Rows are numbered. After the first five, each row is followed by the numbers of the four nearest rows among all rows above it, by straight-line distance, nearest first.
0: -1.14; -5.32; 4.95; -2.69; 2.90; 0.84; -3.56; -0.38; -0.30; 0.35; 1.03; -0.70; 1.00; 0.27; -2.48; 8.04; 1.40; -0.52; 2.54; -0.90; 1.24; -3.25; -1.04; 2.55; -1.14; 3.54; 0.34; 2.32; 0.58; 3.16; -3.61; -1.80; -2.31
1: -1.01; -1.80; 1.80; -2.66; 0.58; 0.37; -2.11; -0.67; 1.17; 0.54; 1.05; 0.79; -0.73; -0.65; 0.89; -0.67; -0.77; 0.76; 1.59; -1.14; 1.01; -1.09; 0.93; 1.02; -0.82; 1.35; -0.23; 1.13; 1.06; 1.55; 1.48; 2.27; -1.08
2: -1.68; -6.43; 4.61; -3.29; 2.56; 3.82; -5.63; 1.07; 0.43; -0.49; 0.78; -0.78; 0.28; -0.44; -0.32; 8.42; 1.10; 0.59; 1.14; -0.91; 1.74; -2.84; -0.95; 2.71; -3.73; -0.71; 1.21; 0.98; -0.96; 4.27; -0.58; 0.15; -0.73
3: 1.06; -0.07; 0.39; -0.17; 0.53; -2.19; -1.85; -0.13; 0.52; -1.02; -1.44; 0.31; -0.67; -1.03; 2.17; -2.58; 1.04; -0.48; -0.68; -0.37; 0.09; 1.18; 1.05; 0.93; 1.67; 0.24; -0.71; -1.39; -0.62; 0.93; -0.56; 0.80; -0.90
4: 1.05; 1.27; 1.06; 1.23; 0.79; -1.73; 3.49; -2.10; 0.16; 1.59; 0.48; 0.53; 1.30; -1.90; 2.36; -4.72; 1.95; -0.16; 0.23; -0.60; 0.53; 1.15; 0.10; -0.09; 0.37; -0.21; -0.76; 0.06; -1.56; -0.14; 1.26; 2.24; -1.07
5: 2.05; 2.41; 0.68; -0.37; -0.70; -4.69; 2.90; 0.27; -0.17; -0.78; -2.25; 0.75; -1.42; -1.95; 3.54; -7.77; 3.71; -0.93; -3.15; -0.66; 2.89; 2.15; 1.58; -0.82; 1.29; -0.66; -0.33; -2.99; -3.22; -1.01; 0.81; 0.21; -1.22
4 3 1 0
6: -0.10; -7.90; 4.60; -2.35; 2.34; 1.92; -3.37; 0.42; 0.65; 1.32; 0.04; 0.48; -0.71; -1.45; -0.31; 9.18; 1.89; 1.54; 2.69; -0.82; 0.22; -1.39; -1.56; 0.82; -2.84; -0.56; 0.65; 0.62; 0.50; 2.27; -2.61; 0.00; -1.13
2 0 1 3
7: 0.16; -4.76; 5.17; -3.47; 0.70; 0.92; -2.12; -1.14; -0.16; 1.24; -0.48; -0.40; 1.48; 0.00; 1.15; 5.11; 2.27; 1.20; 0.63; -1.71; 1.58; -1.26; -1.28; -0.21; -1.96; 0.91; 1.21; 0.06; 0.05; 1.54; -2.05; -0.71; -1.31
6 0 2 1
8: 0.28; -2.60; 1.28; -0.51; 0.15; -0.37; 1.72; -0.70; 0.76; 0.97; -0.92; 0.64; 0.52; -0.87; 0.32; 0.86; 2.05; -0.70; 0.27; -0.36; 0.26; -0.30; -1.01; 1.21; -0.58; 1.49; -0.34; -0.63; -2.09; 1.09; 0.58; 1.83; -1.76
1 3 4 7
9: -0.24; -1.14; 1.74; -1.22; 0.79; -1.33; 0.74; -0.20; 0.08; -0.55; -0.12; -0.79; 1.08; -1.09; 1.82; 1.79; 0.79; 0.40; 1.39; -0.85; 0.42; -2.37; -1.55; 0.04; -1.79; 1.77; 1.91; 0.23; 0.19; -0.41; 1.02; -0.28; -1.28
8 1 7 3
10: 1.29; 4.04; -0.76; 0.62; -0.70; -3.79; 4.25; 0.14; -1.30; -0.37; -0.46; 0.72; 0.25; -0.17; 0.34; -7.79; 3.04; 0.37; 0.10; 0.36; 3.33; 1.25; 1.19; 2.08; 2.00; -0.90; -3.21; -0.94; -1.43; -2.45; 1.35; 0.53; 0.92
5 4 3 8
11: -0.18; -1.61; 2.04; -2.20; 1.88; -2.03; -1.33; -1.01; 0.27; -0.05; 0.66; -0.70; -0.37; 0.50; -2.39; 1.42; 2.18; -0.29; 0.66; -0.66; 1.79; -1.51; 0.24; 1.15; -0.99; -0.68; 1.15; -1.07; -1.49; 1.18; -1.61; 1.41; -1.57
8 9 1 7
12: 0.87; 0.13; -0.24; -0.41; -2.61; -5.25; 3.18; -0.40; -0.06; 1.52; -0.08; -0.38; -2.14; -0.23; -0.06; -7.41; 4.02; -1.67; -0.24; 0.96; 2.52; 2.67; 2.55; 1.00; 1.51; -1.56; -1.04; -2.16; -0.63; -0.54; 1.58; 0.34; -0.86
10 5 4 3
13: 1.78; 1.22; 1.50; 0.96; -0.12; -1.71; 0.91; 0.59; -0.77; 1.34; -0.97; 0.94; -2.83; -0.66; 0.39; -2.07; 0.10; 0.32; -1.31; 0.16; 1.90; -1.01; 0.06; -0.96; -0.49; 1.86; -1.99; 0.53; -1.17; 1.56; 1.13; -0.43; -0.48
3 8 4 1
14: 0.88; -1.10; 1.78; -1.13; -1.69; -3.39; 0.15; -0.61; 0.32; 0.66; -1.31; -1.11; -0.82; -0.35; 0.71; -1.86; 1.72; 0.00; -1.02; -0.92; 2.31; 0.13; -1.03; 0.58; 0.46; 1.11; 1.08; 0.10; -0.18; -0.59; 0.88; 0.69; -0.18
3 8 13 9
15: 1.49; 3.08; 1.36; 2.26; -0.06; -3.07; 3.59; -0.59; 0.14; 0.49; -1.37; -0.13; -0.72; 0.26; 1.34; -4.60; 2.57; 0.64; -0.25; 0.26; 3.44; 1.39; 2.49; -0.35; 0.33; -0.36; -2.45; -1.84; -1.58; -0.80; 0.93; -0.19; -0.28
10 4 5 12
16: 1.02; -3.50; 4.68; -1.60; 1.43; -2.12; 1.04; -1.61; 1.97; 1.26; -0.17; 1.11; 0.09; -0.21; 2.48; -2.78; 2.22; -0.78; -0.96; -0.29; 2.74; -2.08; 0.44; 0.38; 1.35; 1.17; 1.07; -2.30; -2.89; 1.92; -0.20; -0.36; -0.73
8 14 3 11
17: -0.30; -0.40; 0.58; -1.70; -1.50; -1.49; 1.58; -1.08; -0.93; 1.00; -1.69; 0.42; -2.14; -0.44; 1.13; -2.81; 2.85; -0.62; -1.43; -0.50; 0.85; -0.76; -0.29; -0.47; -0.21; 0.14; 0.82; -0.41; -1.64; 0.94; 0.66; -0.43; 0.89
14 13 3 8
18: 1.36; 3.49; -2.04; 3.14; -1.00; -4.77; 2.47; -0.98; -0.95; 1.89; -0.53; 1.01; 1.41; -1.70; 1.58; -9.30; 4.50; -2.70; -1.07; -1.28; 2.46; 1.69; 3.07; 0.10; 2.63; -1.16; -4.23; -2.77; -1.19; -1.51; 0.72; 1.82; -0.46
10 12 5 15
19: -2.08; -1.98; 2.45; -2.18; 0.99; 0.94; -1.74; 0.18; 0.52; 0.14; 0.54; 0.45; 1.46; -0.50; 1.08; 0.47; 2.11; -0.35; 0.88; 0.49; 0.71; -1.60; 0.51; -0.71; -0.15; 1.20; -0.01; 0.71; -1.37; 0.58; -0.01; -0.11; -1.74
1 9 8 11
20: 0.45; 0.32; 0.90; -0.52; -0.68; -3.70; 3.03; -0.77; 0.47; 1.32; -0.44; 0.78; -0.96; -0.72; 3.01; -3.57; 3.29; 1.52; -2.30; 0.97; 2.05; -0.30; 1.25; -0.30; 0.26; -1.85; -0.47; -0.83; -1.38; -1.63; 1.34; 0.66; 0.88
17 15 4 14
21: 2.54; 2.61; 0.23; 0.27; -0.52; -2.04; 2.66; -1.62; -1.75; 0.43; -1.11; 1.09; -0.27; -0.30; 2.65; -3.36; 2.55; -0.61; 0.03; -0.12; 1.08; -1.70; 0.91; -0.54; 1.01; -0.07; -2.34; -0.22; -1.33; -0.44; 1.35; 1.20; -1.15
4 15 20 13
22: -4.49; -6.30; 6.32; -2.28; 4.00; 2.89; -5.08; -0.58; 2.27; -0.72; -0.31; -0.27; 0.69; 0.01; -0.37; 9.99; 0.15; -1.28; 1.42; -0.02; 0.36; -1.09; -1.81; 0.77; -2.46; 1.80; 1.13; 1.96; -0.68; 3.29; -2.59; -0.29; -1.53
2 0 6 7
23: 3.00; 3.30; -0.75; 0.27; -1.40; -3.34; 3.86; -0.72; 0.04; 0.95; -1.27; -0.92; -1.74; 0.21; 2.52; -8.86; 3.52; -0.20; -0.99; -1.39; 2.35; 0.89; 1.33; 1.24; 2.77; 0.47; -2.00; -1.99; -1.42; 0.08; -0.65; 0.18; -0.04
10 5 15 12
24: -0.43; -7.03; 5.08; -1.84; 2.04; -1.87; -3.26; -0.02; 2.04; -0.59; -0.08; -0.84; -0.79; 0.97; -2.04; 8.97; 3.34; -0.15; 1.95; -0.15; 1.22; -4.10; -1.52; 3.52; -1.56; -0.05; -0.25; -0.66; -2.09; 3.13; -4.25; 0.01; -2.48
0 6 2 22
25: -0.77; -2.49; 1.79; -2.72; 1.69; 1.95; -0.23; -0.08; 0.15; -0.71; -0.87; -0.06; 0.48; -1.35; 1.95; 2.44; 1.14; -0.73; 0.01; 0.55; 0.92; -2.19; 0.47; 0.56; -1.01; 1.74; 0.49; 0.58; -1.04; -0.65; 1.11; -1.10; -2.34
19 9 8 1
26: -0.76; -4.55; 3.50; -1.79; 1.62; -0.17; -4.69; -0.24; 1.12; 0.04; -1.29; -0.94; -1.34; -0.72; 0.30; 3.13; 1.80; -1.18; 0.51; -1.26; 1.83; -3.38; 0.55; 1.52; 0.86; 0.39; 1.14; -0.55; -2.76; 0.49; -0.39; 0.45; -0.92
11 19 25 7
27: 0.49; -1.03; -0.90; 0.36; 1.05; -2.77; 0.51; -0.68; 1.83; 0.94; -2.18; 0.67; 0.64; -0.61; 1.75; -3.60; 2.51; -2.78; 0.60; -1.79; 3.33; 1.76; 0.24; 1.12; 1.85; 0.63; 0.04; 0.22; -0.38; 0.07; -1.48; -1.38; 1.81
3 14 17 4
28: -2.91; -3.13; 3.18; -2.22; 1.52; -0.05; -0.14; -0.62; -0.40; 1.84; 0.60; -0.40; 0.48; -1.65; 1.63; 2.77; 1.29; 0.23; 2.44; -0.25; 0.04; -3.76; -1.04; 2.23; -2.42; -0.25; 0.21; -0.42; -0.39; 0.80; -2.61; 0.79; -1.66
19 9 7 25
29: -2.24; -7.74; 2.65; -3.56; 1.14; -1.48; -2.93; -0.94; 3.74; -0.04; -1.28; -0.56; -0.44; 0.86; -2.31; 7.36; 3.50; -0.25; 0.32; -1.11; 1.75; -3.96; -0.47; 3.38; -0.05; 0.50; 0.52; -1.00; -2.12; 2.30; -3.21; -1.70; -2.28
24 26 0 6
30: -0.94; -5.63; 4.13; -2.25; 2.63; -3.10; -3.68; -0.51; 0.65; 0.23; -0.62; -0.23; -2.45; 0.44; -0.06; 3.12; 2.82; -1.15; 0.43; -0.53; 1.50; -2.22; -0.26; 1.50; -0.91; 0.48; 1.42; -1.64; -1.11; 1.49; -1.58; -0.29; -1.33
26 11 7 29
31: -3.06; -4.82; 3.43; -2.23; 1.68; 2.60; -3.75; 1.24; -0.40; -0.03; 0.55; 1.34; 0.98; -0.30; -0.73; 9.26; -0.51; -0.20; 0.96; 0.46; -2.00; -2.24; -2.91; 1.05; -2.07; 2.47; -0.49; 1.90; 1.27; 1.91; -2.61; -0.50; -1.36
22 0 6 2
32: 0.27; -0.09; 3.38; 1.24; 1.37; 1.40; 2.52; 0.69; -0.61; -0.41; 0.35; -0.71; 1.16; 0.14; 2.80; -1.31; 3.05; 0.46; 1.86; -0.70; 1.00; 0.31; -0.42; 0.89; -0.94; -0.58; -1.88; 1.27; -0.73; 1.24; 1.30; 0.70; -0.31
8 4 19 9
33: -1.57; -2.70; 2.26; -0.42; 0.95; 0.73; -1.02; 0.75; 0.73; -0.04; 0.22; 0.56; -0.10; 0.17; 0.44; 3.13; 1.46; -1.06; -0.47; -1.19; 0.49; -2.11; -0.80; 0.46; -0.63; 2.80; -0.37; 0.31; -0.56; 0.80; -0.98; 0.76; -0.38
19 25 8 9
34: 2.36; 3.26; -0.33; -0.10; -0.07; -1.10; 4.46; -2.56; -1.87; 2.11; -0.98; 0.69; -0.07; 0.34; 2.84; -5.03; 2.57; -0.16; 0.00; 2.07; 0.76; 1.04; 0.09; 2.02; 0.65; 0.39; -3.36; -1.23; -0.09; -0.16; 3.29; -0.11; -0.03
21 4 15 10
35: 2.55; 5.64; 0.08; 1.58; -0.65; -1.86; 4.18; -1.26; -0.76; 1.93; -1.53; -0.05; -0.45; 1.32; 2.82; -5.90; 0.62; 0.49; -0.86; 0.69; -1.25; 1.49; 2.03; 0.33; 0.86; -0.87; -3.06; 0.34; 0.56; -0.83; 1.40; 1.74; 0.08
34 21 15 4
36: 0.43; -1.38; 4.54; -0.98; 1.34; -0.92; 2.95; 0.74; 1.05; 0.18; 0.21; 0.54; -0.83; 1.53; 2.66; 0.67; 2.58; 0.27; 1.64; -2.05; 2.23; -0.01; -0.91; 1.47; -2.25; -0.63; -0.79; 1.12; -0.76; 0.16; -0.07; 0.83; -0.51
32 8 9 33
37: -0.29; -2.79; 3.12; -1.21; 0.83; -0.72; -1.51; -1.10; 0.25; 0.75; -0.81; 0.01; -0.46; -0.01; 1.54; 1.41; -0.37; 0.53; 0.16; -1.05; 1.61; -1.52; -0.50; 1.34; -1.57; 0.93; -0.46; 1.49; 0.96; 0.14; -1.28; 1.03; -0.81
33 1 9 19
38: -0.11; -4.14; 4.85; -2.82; 0.66; 0.10; -1.80; -1.55; -0.54; -0.01; -0.70; -1.26; -0.72; 0.32; 0.77; 2.34; 2.65; -0.86; -0.17; -0.94; 2.01; -1.38; -0.46; 2.21; 1.10; -0.26; 0.04; -0.07; -0.65; -1.03; -1.31; -1.50; -1.35
26 37 30 7
39: -1.34; -7.63; 5.63; -4.14; 2.47; 2.46; -4.04; 0.93; -0.53; -0.87; -0.05; -2.08; 0.19; -0.54; 0.30; 7.58; 0.20; 1.18; 2.23; -0.78; -0.13; -3.88; -1.46; 0.61; -3.26; 0.55; 1.60; -0.08; -0.53; 4.29; -2.12; -0.16; -2.07
2 6 22 0
40: -1.48; -4.00; 4.49; -2.50; 2.35; 0.97; -2.42; 0.99; 0.86; -0.15; 0.53; 0.17; 1.23; -0.76; 2.25; 7.44; 2.71; -1.59; -0.33; -0.77; -0.38; -3.59; 0.04; 1.34; -2.01; -0.09; -0.04; -0.60; -0.54; 2.57; -1.53; -0.40; -0.65
7 33 2 28
41: 2.33; 2.26; 0.83; 0.58; -2.31; -2.79; 2.82; 0.86; 1.00; 1.81; -1.05; 0.84; -0.60; 0.42; 1.99; -4.68; 3.46; 0.32; 0.02; 0.12; 1.89; 0.56; 0.49; 2.20; 2.13; 0.50; -2.59; -0.90; -1.45; -0.61; 0.69; -0.79; -0.58
15 23 21 10
42: 1.43; -1.83; 2.99; -0.74; 1.60; -0.57; -0.27; 1.09; 1.68; 2.08; -1.02; 0.51; 1.71; -0.60; 2.41; -1.09; 0.80; -0.08; -0.40; -0.18; 2.83; -1.01; 1.17; 1.32; 1.78; -1.25; -1.13; -1.84; 1.03; -0.02; -0.61; 1.37; -1.42
3 37 16 8
43: 0.30; 0.77; 0.69; 0.35; 0.68; -2.21; 2.68; -1.71; 1.41; -0.36; -1.20; 0.10; 0.13; 0.40; 2.56; -3.43; 4.28; -0.33; -0.94; -0.23; 1.27; 0.14; 0.43; -0.37; 0.44; 0.32; -0.16; -0.90; -1.77; -0.13; 0.44; 2.17; 1.24
20 4 17 21
44: 0.69; -0.14; 2.29; 0.58; -1.12; -1.44; 2.67; 0.13; 0.84; -0.37; 0.26; -0.44; -0.94; 0.58; 0.61; -3.51; 2.23; -1.03; -0.93; -2.31; 0.19; 0.37; 1.01; -0.44; 0.20; 0.84; -0.73; -0.90; -2.45; 0.17; 1.32; 2.19; 0.64
43 17 4 14
45: -2.46; -6.82; 4.18; -2.24; 3.38; 2.25; -4.68; 0.82; 1.99; 0.40; 0.79; 0.27; 1.04; 1.80; 0.36; 6.23; 0.48; 0.42; 2.40; -2.62; -0.41; -3.28; -1.38; 0.02; -2.95; 1.02; 2.29; 2.46; -1.69; 2.23; -1.43; 0.39; 0.31
2 39 22 6
46: -0.35; -2.84; 3.87; -0.40; -0.17; 0.39; -1.93; -0.33; -0.03; 0.64; 1.14; 0.04; -0.60; 0.43; 0.86; 4.44; 2.28; 0.30; 0.75; -0.67; -0.45; -1.00; -1.78; 1.00; -2.15; 1.00; 1.20; -0.33; -0.18; 0.64; 0.04; -0.79; -1.19
33 7 37 9
47: -2.53; -7.32; 5.36; -3.32; 2.99; -0.23; -5.64; -0.07; 2.11; 0.80; -0.34; -0.65; 0.70; 0.22; -1.73; 9.99; 1.85; 0.57; 3.38; 0.27; -0.53; -2.30; 0.24; 1.98; -3.07; -1.13; 1.17; -0.06; -0.17; 3.09; -2.63; -0.65; -3.42
6 24 39 22
48: -0.67; -4.37; 3.81; -2.71; 2.19; 1.61; -3.37; -0.39; -0.40; 0.67; 0.05; -1.09; -0.34; 0.55; 0.37; 7.52; 1.53; -0.47; 0.97; 0.32; -0.69; -2.97; -2.02; 1.10; -1.73; 0.16; 0.29; -0.47; 0.19; 1.35; -4.00; -1.10; -0.96
40 7 6 31
49: 2.34; 1.68; -0.32; 1.38; 1.35; -4.81; 1.73; 0.38; -1.07; 0.61; -1.76; -0.77; 0.52; -0.12; 2.46; -3.28; 3.87; -0.09; -0.57; 0.73; 1.98; 0.81; 1.16; 0.68; -0.05; -0.19; -1.84; 0.96; -2.17; 1.08; 1.24; -1.07; -0.92
15 21 41 43
50: -0.26; -2.51; 1.92; -0.39; 1.84; -1.22; 0.94; -0.09; -1.39; 0.53; -0.19; 0.46; 0.65; -0.38; 1.11; 1.27; 0.51; -0.29; 0.34; 0.19; 1.27; -0.83; -0.06; 1.89; -2.34; 2.16; -1.06; -1.36; -1.64; 2.63; -0.80; -0.31; 0.50
8 33 37 9
51: 0.69; -1.97; 4.32; -0.94; 1.17; 0.46; 1.67; -0.37; 0.44; 0.46; 0.73; -1.11; -0.56; -0.06; 1.66; -0.03; 1.65; -0.07; 0.79; -0.35; 1.57; 0.80; -0.63; 0.56; -0.98; 1.26; -2.50; 0.62; -1.93; 1.85; 2.17; -0.66; -1.91
32 36 8 50
52: -2.01; -4.48; 3.60; -3.26; 2.37; 3.97; -6.87; -0.92; 0.74; 0.20; 0.99; 1.37; -0.20; -1.87; -1.27; 7.95; -0.68; 1.86; 2.21; -0.40; -1.15; -2.19; -1.19; 0.37; -2.24; 0.56; 1.29; 2.55; -0.30; 2.51; -0.58; 0.60; -0.14
2 31 45 6
53: 2.65; 2.79; -0.25; 0.20; 1.55; -3.61; 4.98; -0.15; -0.30; 2.55; -1.52; -1.27; -0.73; -1.46; 2.89; -6.13; 3.17; -0.49; 0.45; -0.30; 2.56; 0.71; 1.24; 1.55; 1.36; 1.15; -3.03; -0.52; -0.96; 0.34; 1.14; -0.02; -1.56
23 41 15 49
54: -2.23; -7.28; 6.68; -3.13; 3.12; 2.71; -3.95; 0.21; 1.21; -0.05; -0.46; -0.69; 0.52; 0.73; 0.09; 9.96; 0.71; -0.63; 1.85; 0.00; -0.03; -3.21; -2.56; 1.14; -3.09; 2.16; 0.81; 0.91; -1.29; 3.07; -1.79; -1.22; -1.73
22 39 2 6
55: -0.68; -3.14; 1.00; -0.94; -0.77; -1.01; 0.76; -0.78; 0.61; -0.01; -0.79; 1.55; -0.02; -1.71; 1.70; -0.52; 3.08; -0.72; -0.43; -0.11; 1.81; -2.01; 0.01; 0.58; -0.55; 1.37; 2.56; 0.50; -1.89; 0.24; 1.66; 0.51; -0.01
8 17 14 9
56: 1.42; 1.97; -0.44; -0.30; -0.85; -7.12; 3.76; -0.65; 0.14; -0.64; -2.01; -1.78; -0.59; 0.77; 3.93; -7.82; 4.43; -1.06; 0.04; -0.70; 3.58; 2.07; 0.14; 0.64; 1.70; -1.18; -1.21; -2.68; -1.47; -3.55; 2.20; 0.38; -1.92
5 12 23 10
57: -1.02; -3.52; 2.23; -1.58; 0.89; 0.12; -1.00; 0.02; 1.28; -0.12; -0.35; -0.35; 0.90; -0.46; 0.68; 2.86; 1.24; -1.08; 0.85; -0.40; 1.43; -2.54; -0.65; 0.45; -1.99; 1.36; 0.66; 0.70; -1.88; 0.54; 0.79; 1.54; -1.55
33 25 19 9
58: -0.01; -2.03; 1.55; -2.17; -0.65; -3.80; 0.78; -0.25; 0.30; 1.59; -0.29; 1.39; -0.83; 1.33; -1.14; 1.14; 2.96; -0.99; 1.44; 0.94; 2.96; -0.53; 0.08; 1.05; -0.07; -0.97; -2.66; -2.13; -1.71; 0.65; -1.35; 0.01; -2.89
11 8 50 14
59: -2.15; -3.59; 1.96; -0.73; 1.94; -0.82; -2.49; -0.95; 0.79; 0.02; 0.30; 0.96; 0.31; -1.46; 1.02; 3.40; 2.27; -0.56; 0.48; 0.52; -0.69; -2.05; -1.67; -1.03; -1.78; -0.05; 2.21; -0.51; -1.11; 2.28; -1.02; 0.90; -0.36
57 46 33 19
60: -0.55; -0.62; 1.67; 1.20; -1.86; -1.40; 0.48; 0.17; -0.02; 0.19; -0.25; 0.68; -0.27; -1.46; 2.02; -1.15; 2.86; 0.83; -0.77; 0.84; 1.27; -1.44; -0.50; 1.76; -0.14; -0.09; -0.18; -1.24; -0.19; 0.54; 1.98; 0.14; -0.34
55 14 17 8
61: 1.90; 3.22; -0.33; 0.68; -1.58; -1.95; 3.95; 1.33; -0.11; 1.70; -1.69; -0.72; -0.07; 0.61; 2.89; -4.96; 2.17; 0.88; 0.09; 0.20; 0.68; 1.45; 2.00; 1.46; 1.40; 1.35; -4.37; -0.24; 1.01; -1.17; 2.13; 0.89; -0.24
41 35 34 53
62: 0.98; -1.49; 2.28; 0.28; 0.38; -0.78; 0.58; -0.61; 2.44; 1.40; -1.59; 0.23; -0.72; -0.31; 1.04; -0.65; 2.51; -1.35; -0.18; -1.89; 1.26; 0.68; 0.64; -0.17; -0.58; -0.30; -0.72; -0.81; -0.61; 0.42; 0.38; -1.81; -0.73
8 14 51 17
